Here is a tiny trained network, its code and every weight. The questions are about switching its units off for an input and a class, where a switched-off unit gives its printed mean instead of its output.

import numpy as np


def w(rows, s, z=0):
    codes = np.array(rows[::2]) - 128.0
    scale = np.full(codes.shape[1], s)
    scale[-1] = z or s
    return codes * scale


def f(y):
    return y / 2 * (1 + np.tanh(0.7978845608 * (y + 0.044715 * y**3)))


def log_softmax(a):
    a = a - a.max(-1, keepdims=True)
    return a - np.log(np.exp(a).sum(-1, keepdims=True))


def net(x, mask):
    res = np.array(x, float).reshape(1, 8) / 4 @ E
    y = f(res @ A[0][:, :-1].T + A[0][:, -1])
    res = res + np.where(mask, y, B[0][:, -1]) @ B[0][:, :-1]
    return log_softmax(res[-1] @ U[:, :-1].T + U[:, -1])


A, B = {}, {}
E = w([
[87,158,100,148,141,185,187],'x0',
[60,42,167,212,79,115,107],'x1',
[77,170,24,180,124,171,3],'x2',
[132,136,126,135,142,119,131],'x3',
[145,131,137,148,137,137,105],'x4',
[134,129,125,131,138,119,118],'x5',
[106,119,133,111,124,117,126],'x6',
[153,255,152,178,24,26,140],'x7',
],0.0063)
A[0] = w([
[115,39,48,46,124,190,117,55],'n1',
[212,60,89,149,172,164,156,22],'n2',
[65,180,45,180,150,213,143,186],'n3',
[149,106,197,102,130,97,191,68],'n4',
[148,207,71,51,237,138,148,176],'n5',
[198,194,173,88,235,184,167,211],'n6',
[198,138,62,58,159,91,63,90],'n7',
[76,146,43,140,156,109,31,100],'n8',
[127,73,130,72,226,176,123,9],'n9',
[126,170,97,126,88,178,55,24],'n10',
[166,148,98,151,26,37,105,88],'n11',
[88,88,48,129,69,104,81,3],'n12',
[147,52,68,101,221,150,111,29],'n13',
[170,84,148,120,194,210,114,10],'n14',
[158,106,24,181,125,129,57,71],'n15',
[66,175,63,68,100,191,50,96],'n16',
[37,76,159,254,146,76,136,103],'n17',
[198,157,132,182,98,80,148,88],'n18',
[74,84,113,117,95,128,123,13],'n19',
[131,54,107,117,210,174,92,42],'n20',
],0.0082,0.0041)
B[0] = w([
[104,203,157,185,112,151,136,217],'n1',
[58,191,189,85,114,89,164,151],'n2',
[142,100,180,106,147,207,133,247],'n3',
[41,98,1,113,166,102,183,190],'n4',
[203,90,165,177,79,138,94,245],'n5',
[143,57,174,132,54,84,138,254],'n6',
[139,62,167,168,82,99,123,170],'n7',
[96,62,140,111,180,92,223,223],'n8',
[86,182,197,118,154,101,125,210],'n9',
[102,136,84,146,198,91,168,153],'n10',
[92,177,155,77,142,186,95,223],'n11',
[136,83,83,226,163,134,208,147],'n12',
[65,203,193,163,118,150,116,210],'n13',
[98,205,162,77,164,42,182,177],'n14',
[56,117,179,37,148,104,159,190],'n15',
[151,77,99,133,160,82,175,210],'n16',
[202,106,147,206,86,173,101,215],'n17',
[54,137,139,101,125,134,117,179],'n18',
[191,171,47,199,119,143,101,121],'n19',
[179,203,116,188,86,152,84,213],'n20',
],0.0079,0.0052)
U = w([
[109,62,155,102,76,139,132,254],'0',
[76,44,137,97,122,81,205,141],'1',
[98,254,125,122,110,113,122,29],'2',
[157,32,146,162,48,123,123,90],'3',
],0.0093,0.0041)

Each question gives the input, the list of numbers given to net, and the class t.
The units are the neurons (one row each of A and B). Each row of codes is followed by its name. A weight is (code - 128) times the scale printed after its matrix; where a second scale follows, it is the last column's (A, B and U).
mask holds one flag per neuron, in row order. A switched-off neuron (its flag False) gives its mean, the last column of its row in B, instead of its output. The means were averaged over made-up inputs and are rounded, as every weight is.
A unit's drop is (log p(t) with every unit on - log p(t) with that unit switched off) / (log p(t) with every unit on - log p(t) with every unit switched off).
The circuit of an input: a set's keep is (log p(t) with only the set's units on - log p(t) with every unit switched off) / (log p(t) with every unit on - log p(t) with every unit switched off). Starting from the 12 units with the biggest drops (on a tie, the unit counted first), units are removed one at a time, each time the one whose removal leaves the highest keep (on an exact tie, the one counted first), for as long as the keep stays at least 0.8.
units of the circuit, in order: the units of the circuit, biggest drop first
k most important neurons: the k neurons with the biggest drops, biggest first
drop of u: that unit's drop, to one decimal
input [-1,-7,-4,6,-8,-4,-7,5], class 3: units of the circuit, in order : [n5; n6]
input [-2,-8,8,-3,-4,-2,-4,-6], class 1: most important neuron : [n8]
input [-5,-4,8,4,7,-5,-6,1], class 1: units of the circuit, in order : [n8; n15]
input [-2,-7,8,-2,-1,-5,2,2], class 1: units of the circuit, in order : [n8; n16]
input [0,-8,-4,3,0,8,4,1], class 3: 2 most important neurons : [n5; n6]
input [0,-7,-4,3,5,-5,4,0], class 3: units of the circuit, in order : [n5; n6]
input [-2,-3,5,3,8,-2,0,-3], class 1: 2 most important neurons : [n8; n15]
input [0,2,-3,-8,5,8,7,6], class 2: units of the circuit, in order : [n6; n11]
input [1,-2,2,3,-7,-5,-3,-6], class 2: 3 most important neurons : [n1; n13; n20]
input [-3,3,5,-3,4,3,7,-7], class 2: 4 most important neurons : [n20; n1; n13; n6]
input [-3,-8,6,6,-8,-6,8,-2], class 3: 2 most important neurons : [n5; n7]
input [-2,-2,8,-8,-1,-3,0,-7], class 1: 3 most important neurons : [n8; n16; n15]
input [6,-1,7,6,-6,0,3,6], class 1: 2 most important neurons : [n8; n16]
input [4,-6,5,1,2,3,1,-4], class 3: units of the circuit, in order : [n5]
input [-1,1,7,2,8,7,-4,-5], class 1: 2 most important neurons : [n8; n15]
input [3,-4,-3,7,-7,-1,5,-3], class 3: 2 most important neurons : [n5; n6]
input [0,3,-5,-6,4,7,3,-8], class 2: drop of n8 : 0.0
input [-6,-6,6,2,7,4,3,4], class 0: drop of n4 : 0.2
input [4,-8,6,-2,1,7,1,-5], class 3: drop of n7 : 0.4
input [0,0,-4,3,-4,-8,3,-5], class 2: most important neuron : [n8]
input [-7,-8,-1,6,-7,-2,-5,5], class 3: drop of n5 : 0.2
